(in the rows, 128 means zero)
Each row of numbers stands for one node and depends on some of the facts below. Use the named rows to name the rest.

Facts:
nepus: is of sort; vokel: sits directly inside; skaskesku: refers to; plaskun: belongs to class
[stupum, flido, plaster, gugubram, tibrek, flaske, rogra, skostu, drifos, druvar, kedrul, plinu, vevivus, bugun, brunafles, rukesu, retrom, klokibru, giklaflun, truston, tobrestak, briban, kofur, lekle, kliklar, roraflon, ganastom, turi, liplon, dreman, ragri, stekon, pizi, plarur, zedos, fufli, sevis, pligrik, figalor, penim, skebul, pleskere, gratuk, gosek, pluflom, briflani, breplar, vaplis, fluden, plibel, koskisti] nepus 544
[rogogri, kupu, toda, flomatror, bitrezam, pliklal, triner, stibu, drudremun, saklu, klidos, drazu, lenek, grezi, klagridi, nibri, grotala, flufum, roklos, falem, brorul, klekestok, nofur, zefo, zuzis, sogikem, kilavir, vani, zabrak, fiskikli, gropu, bugros, stutruken, dapa, depe, pluma, kibosor, buflom, flotros, dratretre, kirabra, pliplo, sostul, senur, bapliplo, trudrim, stugul, gufla, genu, pliro, lokler, foflu, bradru, rolupa, zuklik, skebi, gafibar, kostaplek, didetrem, drebrel, plobil, lodrik, lopedru, stifeplil, zadris, grufiro, vuvon, fluklir, groste, drakim, pasar] nepus 872
[vosivis, tuno, zulak, drestil, stubrus, madros, fimi, sostas, flivim, drozok, funofu, klastul, regrik, tukor, sastar, flede, staros, plezin, flikom, bekuna, lufik, grabu, stafla, tribi, nutras, greri, ledrom, muman, stoskim, trarun] nepus 756
[klibor, luga, gresan, latrer, klifos, poklufun, gredram, fligror, stoge, lustor, klastuk, klakletrek, fludavem, klagefas, suvugruk, kizus, zustus, flomos, bepla, brazis, petrak, ralon] nepus 687
[stupum, stibu, sostas, fligror, bekuna, sostul, pizi, gosek, grufiro] vokel drazu
[rogogri, skostu, roraflon, flikom, stafla, fufli, skebul] vokel genu
[vosivis, rogra, flufum, turi, fludavem, greri, flomos, lopedru, briflani] vokel rolupa
[flido, klidos, brunafles, zuzis, senur, gufla] vokel plezin
[plaster, bitrezam, bugun, briban, klastuk, petrak] vokel tobrestak
[gugubram, luga, fiskikli, stugul] vokel grezi
[kupu, ralon, fluklir] vokel kliklar
[flomatror, pliklal, sogikem, grabu] vokel grotala
[klibor, stubrus, vani, foflu] vokel breplar
[zulak, drestil, falem, dreman, dratretre] vokel tribi
[flaske, druvar, drozok, lustor, stekon, plarur, brazis, ledrom, fluden] vokel zustus
[drudremun, poklufun, klekestok, kirabra, vuvon] vokel figalor
[gresan, zefo, gredram, stifeplil] vokel tuno
[saklu, kofur, flede] vokel pleskere
[lenek, dapa, bapliplo, pligrik, gratuk, plobil, koskisti] vokel fimi
[klagridi, bugros, klagefas, pasar] vokel skebi
[nibri, retrom, funofu, kizus] vokel kedrul
[plinu, depe] vokel lufik
[vevivus] vokel drifos
[latrer, roklos, klokibru] vokel bradru
[rukesu, giklaflun, brorul, nofur, buflom, liplon] vokel zabrak
[madros, drebrel, trarun] vokel kibosor
[klifos, gropu, penim] vokel trudrim
[truston, lodrik] vokel ragri
[kilavir] vokel suvugruk
[flivim, klakletrek, plibel] vokel zuklik
[lekle, pliplo, bepla] vokel triner
[stutruken, sastar, pluma] vokel vaplis
[klastul, stoge] vokel staros
[regrik, zedos, sevis, gafibar, muman] vokel pluflom
[ganastom, pliro, groste, drakim] vokel toda
[lokler, zadris] vokel flotros
[kostaplek] vokel tibrek
[didetrem] vokel tukor
[stoskim] vokel nutras
stupum skaskesku [gosek]
vosivis skaskesku [klagefas, kostaplek]
bitrezam skaskesku [flotros, bepla, lekle]
tibrek skaskesku [grotala]
flaske skaskesku [madros, tobrestak]
drudremun skaskesku [greri, fimi]
gresan skaskesku [tuno, vuvon, dratretre]
saklu skaskesku [ragri, plobil]
klidos skaskesku [klakletrek, sogikem, stafla, kizus, ralon, grotala]
stubrus skaskesku [zuklik, dapa, lokler]
druvar skaskesku [trudrim, stoskim, gratuk]
klagridi skaskesku [drifos, pliplo]
kedrul skaskesku [zuklik, pligrik, vani, fiskikli, klifos, bapliplo, kilavir]
flufum skaskesku [plobil, gredram, kizus]
rukesu skaskesku [gugubram]
retrom skaskesku [klastuk, flede, gropu, bekuna]
falem skaskesku [rogra, drebrel, kilavir]
klokibru skaskesku [fiskikli, rogra, flede, pliplo]
giklaflun skaskesku [trudrim]
truston skaskesku [sastar, bugun]
zuzis skaskesku [drazu, bradru, ralon]
briban skaskesku [flido]
drozok skaskesku [sastar, gratuk]
funofu skaskesku [ralon, pliro]
bugros skaskesku [sostul, gosek]
kliklar skaskesku [lokler, klifos]
stutruken skaskesku [triner]
regrik skaskesku [buflom, nofur, bepla, vevivus]
tukor skaskesku [klagefas, vaplis, bepla]
staros skaskesku [kilavir]
pluma skaskesku [ragri, zustus, vaplis]
kibosor skaskesku [skebul, plaster]
stoge skaskesku [zustus, koskisti, gafibar]
lustor skaskesku [drakim, buflom, flede]
stekon skaskesku [klagefas]
senur skaskesku [kirabra, klakletrek, koskisti, klifos]
stugul skaskesku [zulak, pliklal]
gufla skaskesku [turi, bekuna]
genu skaskesku [stafla, pluflom, bradru]
rolupa skaskesku [koskisti, drifos, gratuk]
sevis skaskesku [vani, vuvon, lufik]
nutras skaskesku [kizus, bugun, roklos]
figalor skaskesku [pasar]
penim skaskesku [pleskere, klakletrek, vuvon, skebul, bradru]
didetrem skaskesku [bugun, zefo]
lodrik skaskesku [gugubram]
lopedru skaskesku [klibor, pasar]
stifeplil skaskesku [koskisti, pasar, plaster]
brazis skaskesku [zustus, liplon, dapa, flede, depe, turi]
petrak skaskesku [liplon]
zadris skaskesku [trarun, pliro]
fluklir skaskesku [pasar, fimi, briflani]
muman skaskesku [klastuk, plinu, nofur, klifos, lekle, briflani]
fluden skaskesku [klibor]
plibel skaskesku [pizi, fufli, madros]
groste skaskesku [tuno, brunafles, stafla, drebrel]
{stupum, vosivis, madros, senur, klagefas, drakim} plaskun h
{plaster, gugubram, pliklal, rogra, sostas, zefo, zuzis, vani, drozok, gropu, stoge, dratretre, flikom, sevis, kizus, ralon, trarun} plaskun d
{kupu, skostu, plinu, klokibru, fiskikli, lustor, sostul, bapliplo, gufla, gafibar, lopedru, stoskim} plaskun c
{flomatror, lenek, flufum, brorul, stutruken, roraflon, ganastom, fligror, bepla, brazis, pasar} plaskun e
{klibor, flivim, turi, pizi, penim, gratuk, fluden} plaskun i
{zulak, flaske, stibu, vevivus, truston, klekestok, kilavir, briban, funofu, klastul, stugul, pliro, lokler, foflu, grabu, zedos, fludavem, didetrem} plaskun b
{luga, roklos, rukesu, retrom, falem, lekle, bugros, gredram, depe, pluma, kirabra, bekuna, stafla, kostaplek, greri, lodrik, petrak, ledrom, fluklir, muman} plaskun a
{stubrus, druvar, klagridi, nibri, bugun, latrer, poklufun, sogikem, drebrel, plobil, gosek} plaskun f
{giklaflun, stekon, klastuk, fufli, grufiro, briflani, groste, koskisti} plaskun g

Named rows:
drozok: [183 126  83 148 143 151  97 129 106 149 175 146  87 123 167 121  69 101
  84 118 168  91 148  79 178 165 140 113 115 139 162  77 120 110 183 104
  90  88 110 171 141  90 163  85 169 175 128 142 157 156  97 104  93 124]
vani: [113 143 131 134 114 121 133  94 125 100 140 138  88 125 159 133 111 123
 153 131  95 128 103 121 125 134  97 140 133 154 178 151 141 148 161 110
 127  99 117 113 135 136 120 152 143 132 152 121 136 156  98 175 127  95]
stafla: [147 132 165 111  94 156 141  97 133 129 152 164  98 103 159  97 153 113
 156 133  93 147 122  85 123 130 120  77 125 131 124  80  87 107 187 128
 143 109  96 161 151 123 129 123 118 119 136 122 103 130  96 137 154 131]
roraflon: [ 72 124 157 111 157  69 153  89  99 120 171 164  93  91 154 142 130 122
 152 100  95 127  98  80  90 108  93 158 105 126  73 123  97 140 104 110
 159 106 162  71 103 107 155 178  86 187 126 155 117 111  95 154 122 126]
klokibru: [100 149 112 123 179  73  78 161  87 116  91 100  84 124 141 160 144 116
 148 149 157  87  87 137  91 168  83 160 135 146 183  89 106 100  96 119
  83  81 169  60 150  87 143 134 157 159 151 152 127 157 142 142  93 104]
gafibar: [118 160 129 123 142  88  59 136 101 102  90 120  84 155 156 152 144 106
 161 163 112  88  85 127  95 168  84 145 180 156 188  99 117 103 175  88
  74  83 166  63 153 101 140 146 160 134 153 128 139 160 110 180 115  91]
brazis: [ 80  80  90 151 161  88 103 112  80 167 183 167 164  92 168 114 101 103
  94 102 168  87 158  78 161 121 181 109 101  95  58  72  79 115 112 140
 116  83 164 172  79  75 165  86 111 190 128 150 141  75 102  93 144 178]
kliklar: [130 110 124 132 127 151 174 160 147 111 106  95 165 151  90 143 123 155
  72 101 146 161 192 182 119  96 170 160 109  96  79 179 151 154  91 157
 159 181 109 140  95 125 137 126 119 103  90 129 153 107 168  93 123 167]
skebi: [160 144 136 130  80 157 159 154 167 101 106 103 160 173  92 111 120 150
 107 104  99 173 196 170 143  96 168 151 125 112 157 182 154 156 121 131
 148 181  85 167 133 151 132 136 139  93  90 120 158 133 134  99 136 136]
sogikem: [155 159 128 128 124 150  89 134 150 127  92 134 113 157 113 139 126 123
 154 156 115 102  88 149 123 154  92 125 168 137 186 164 155 103 168 121
 116 101 139  97 150 137 114 125 152  93 117 119 145 151 134 154 129 101]
bapliplo: [118 160 148 119 138  89  63 130 103 100  90 130  85 142 155 148 139 108
 160 165  90  88  85 116  92 169  85 141 181 152 187 106 100  97 180  94
  79  83 166  61 155  97 133 151 156 114 156 127 135 160 102 182 124  94]
stifeplil: [178 143 135 127 137 155 147 144 173 149 143 146 141 123  90 103  91 147
 104 113 111 171 172 113 166 115 114 139 114 125  92 181 159 120 112 130
 160 179  91 169 142 174  93 133 139  91 108 120 153 135 107 102 125 139]
buflom: [158 149 146 131 100 159 152  99 173 142 131 165 156 125  98 110  94 141
 141 121  90 174 155 125 151 111 120 110 127 116 105 182 161 123 161 142
 160 178  88 162 129 168  97 138 120  88 103 116 146 121 113 136 146 124]
klidos: [178 143 143 126 134 154 149 140 174 149 144 151 138 117  92 100  88 148
 108 115 102 171 166 109 166 116 107 137 115 124  89 184 156 116 114 132
 160 178  92 167 144 174  91 137 134  90 108 121 152 133 107 105 129 143]
genu: [175 143 154 124  90 155 162 159 168 104 111 103 141 161  89 101 110 155
  96 104  84 173 194 151 140  98 139 154 118 107 140 182 137 147 107 133
 155 180  88 163 145 152 117 143 136  88  92 122 158 132 115  96 138 159]
stugul: [ 67 117  82 141  70  72  45  88  96 100 171 102  83 111 165 129  96 131
 152 101 138  87  87 173  98 150  83 153 149 165 186 104  96 145 114  87
  73  83 163  77 155 122  88 110 170  92 133 157  85 165  97 155  70 113]
gufla: [149 160 134 115 165  77  56 159  98 109  94 110  82 145 141 144 139 112
 157 159 117  87  86 107 104 169  83 156 159 158 189  99  98  97 135  85
  75  83 168  65 154 112 127 146 164 128 163 139 144 162 101 151 100  96]
drazu: [ 78 160  90 135  70 159 139 164 152 128 115 128 156 178  94 126 158 125
  82 122 110 177 183 196 146  95 182 152 104 151 180 169 162 150 113 132
 145 180  82 173  63 182 110 124 109 120  93 119 159 141 175 149 139  91]
brunafles: [113 120 136 136 136 156 171  98 163 149 126 155 168 104  99 144  98 145
 119 113 132 166 122 153 121 107 130 126 114  97  63 181 161 124 107 159
 162 179 117 115  82 140 105 130  90  94  97 120 124  92 157 132 140 149]
briflani: [112 137  98 101 185  69  91  83 119 156  92 106 174 114 101 161 160 109
 163 101 165  92  87  98 104 141 148 127 197 154  95 109 163 145 122  85
  98 105 167  70 143 121 149 179 136 190 141 124  87 126 155  97  96  90]

Rows to name:
No name comes twice in this set of rows, the named rows included.
[105  68  90 144 183  88 121  86  80 142 141  92 140 103 167 153 159 125
 161 169 168  86  88 122 146 163 170  80 190 163  61  72  83 164  92 151
  73  82 167  99 151  81 133 122 139 186 192 116  81 142 157  97 142 103] => fludavem
[ 84 157 161 103 173  85 131 117 130 142  92 168 142 110 125 156 149 108
 161 125  89  95  87  91  87 139  91 147 120  98 148 120 128  94 156 129
 156  90 168  62 118  92 164 170  90 180 106 140 125  90 117 172 148 105] => fufli
[170 127 156 108 132 150 130 142 124 140 162 139  92 107 149  95 153 118
 134 122 128 135 141  82 151 136 121  97 114 144 116  76  86 109 152 109
 127 115  98 171 153 144 125 116 140 141 145 129 115 143  96 102 133 135] => muman
[131 160 122 120 154  81  54 154  97 104  92 111  82 155 150 149 143 109
 159 157 123  88  84 122 101 170  84 153 169 159 188  97 111 102 152  84
  75  82 167  65 153 107 137 142 163 136 156 133 141 162 108 163 104  95] => kupu
[189  80  97 113 184 124 107 109  99 120 119  92  90 133 157 147 159 118
 160 159 166  89  91 120 174 169 139  89 203 164 156  73 126 156 126  88
  73  84 132 159 155 139  91 129 168 172 192 117  83 164 106  94  92  90] => vosivis
[ 76 157 104 117  78 157 100 159 101 158 167 175  95 123 156 111 160  97
 118 155 136 169  98 132 148 121 164  92 102 162 171  73 145 104 160 114
 118 116  86 171  93 181 109 104 103 179 151 125 114 148 131 176 140  90] => bekuna
[176 156  78 148 177 143  81 159 158 168 105 158 172 138 105 157  66 114
  72 103 168  90  96  86 167 159 122 154 115  89 108 178 163  89 117 141
 154 147 165 159  99  95 164  85 160 136  88 151 162 102 170  94  83 162] => fluden
[155 113 108 100 183  67 113  81 125 133 166 108 130 103 131 145 156 120
 161  98 144 143 136  79 159 121 149 148 166 164  86 121 158 168 122  75
  94 129 135 164 150 169 129 182 153 191 181 124  95 157  93  96  89  90] => flufum
[ 69 100  97 137  66 122  45  77  91 104 171 110  83 107 167 116 149 109
 158 106 149  88  84 161  95 151  88  80 171 164 186  73  79 127 183 109
  72  81 144 114 153  94  98  89 166  91 130 144  81 164  98 162  86 124] => zulak
[151 154 126 117 173 139 115 162 159 163  92 131 166 124  88 149 133 137
 115 115 157 105  91 128 112 135 101 149 119  96  92 175 159  91  97 149
 159 164 162  93 138 137 124 125 126 100  92 134 143 100 170  95 115 159] => penim
[ 80 152 114 130 169  79  86 137  87 108  88 107  87 133 158 161 148 108
 159 154 151  88  86 155  89 166  87 155 159 141 185  87 121 106 120 131
  83  82 168  61 142  82 151 135 147 160 142 139 117 155 156 174 109  97] => plinu
[ 80 157 157 106 160  77 101 119 113 145  98 167 126 102 114 153 149 111
 159 106 114  93  85  87  87 135  87 144 121 102 141 128 124  94 136 120
 153  92 168  61 133  93 157 170  96 170 101 145 124 100 121 151 131 122] => koskisti
[ 90 150 137 120 173  76  84 148  88 112  91 111  84 112 146 159 138 116
 156 155 137  87  86 133  88 167  83 157 146 137 185  92  95  96 105 132
  96  82 169  61 150  81 136 141 145 129 150 148 113 153 131 166 108 111] => skostu
[184 142  88 107 186  70  55 129 104 124  89  92  93 155 117 158 158 114
 162 141 163  88  85 117 149 170  91 148 204 164 186  91 156 147 116  76
  72  84 168  76 155 143 106 174 168 184 186 121  93 164 114 101  80  91] => lopedru
[148 136 137 127 147 103 131 130 124 106 155 125  84 112 146 118 102 134
 137 126  97 119 107 100 140 145  88 154 117 156 167 154 119 139 117  99
 133 100 130 125 148 148 105 153 149 125 162 129 143 159  97 144 113 106] => zuzis

Now the same nodes, written a new way:
Some nodes and their rows:
vani: [139 132 177 164 129  96 112 105 135 170 118 134 161]
kilavir: [125 123 151 127 154  69 149 106 124 168 129 143 172]
gratuk: [137 104 134  97 148  62 159 115 118 191  92 142 182]
plinu: [149  95 144 142 125  90 161  91 110 196 110 113 164]
stupum: [157 116 164 160 114 102  99 117 145 199  94 136 182]
gosek: [153 102 142 128 153  88 122 118 135 190 130 136 184]
fluden: [145  95 150 114 157  54 150 121 134 183  71 142 218]
tibrek: [169  85 151 144 143  90 124 108 106 187 115 120 166]
plaster: [159 113 164 148 113  98 117 107 130 199  81 130 167]
zedos: [144 102 140 120 145  71 156 115 122 190  89 138 185]
triner: [152 109 164 165 147  95 115 105 110 166 167 132 169]
stutruken: [152 112 175 189 129 111 120  98 125 162 152 117 162]
kofur: [160  98 155 147 141  95 132 109 126 185 108 123 170]
klokibru: [147  92 146 148 132  87 165  91 111 188  94 112 161]
senur: [145 123 184 178 117 101 109 101 133 167 110 129 156]
flido: [158 102 154 144 141  97 134 112 124 188 115 123 170]
sostul: [136 116 150 155 140  87 132  98 130 171 169 128 176]
vevivus: [143 106 139 120 140  71 152 109 122 195  91 137 180]
zadris: [149 108 170 163 152  96 125 105 128 154 144 128 167]
gufla: [135 109 159 164 135  91 152  90 114 164 143 116 161]

Which node is each row?
No name comes twice in this set of rows, the named rows included.
[139 107 128  98 161  57 142 127 136 192 104 154 200] => pizi
[149  96 144 119 145  71 154 113 120 187  83 137 184] => truston
[151 105 167 159 149  88 123 108 103 157 146 124 153] => genu
[143 130 177 171 124 100 106 104 138 172 123 138 167] => gropu
[154 113 188 179 118  94 101 122 149 175  94 137 199] => drozok
[143 115 164 158 138  94 128 109 130 176 143 128 159] => flede
[147 126 171 165 123  97  94 127 153 184 126 148 180] => sostas
[155 108 164 153 125  94 120 113 132 188  68 128 167] => sevis
[163 100 156 157 129 107 143  89 137 196  84 132 162] => rogra
[170  90 156 148 137  93 126 106 107 192 116 122 166] => figalor
[149 107 171 160 153  93 127 104 125 151 132 123 157] => klidos
[157 114 162 153 120  98 116 116 133 197  91 134 179] => gugubram
[151 108 162 158 135  94 122 114 107 181 156 128 154] => fimi
[161  95 156 152 145  94 134 113 126 181 106 123 176] => plibel
[144 100 163 177 131  79 158  89 126 160 118 131 195] => lustor

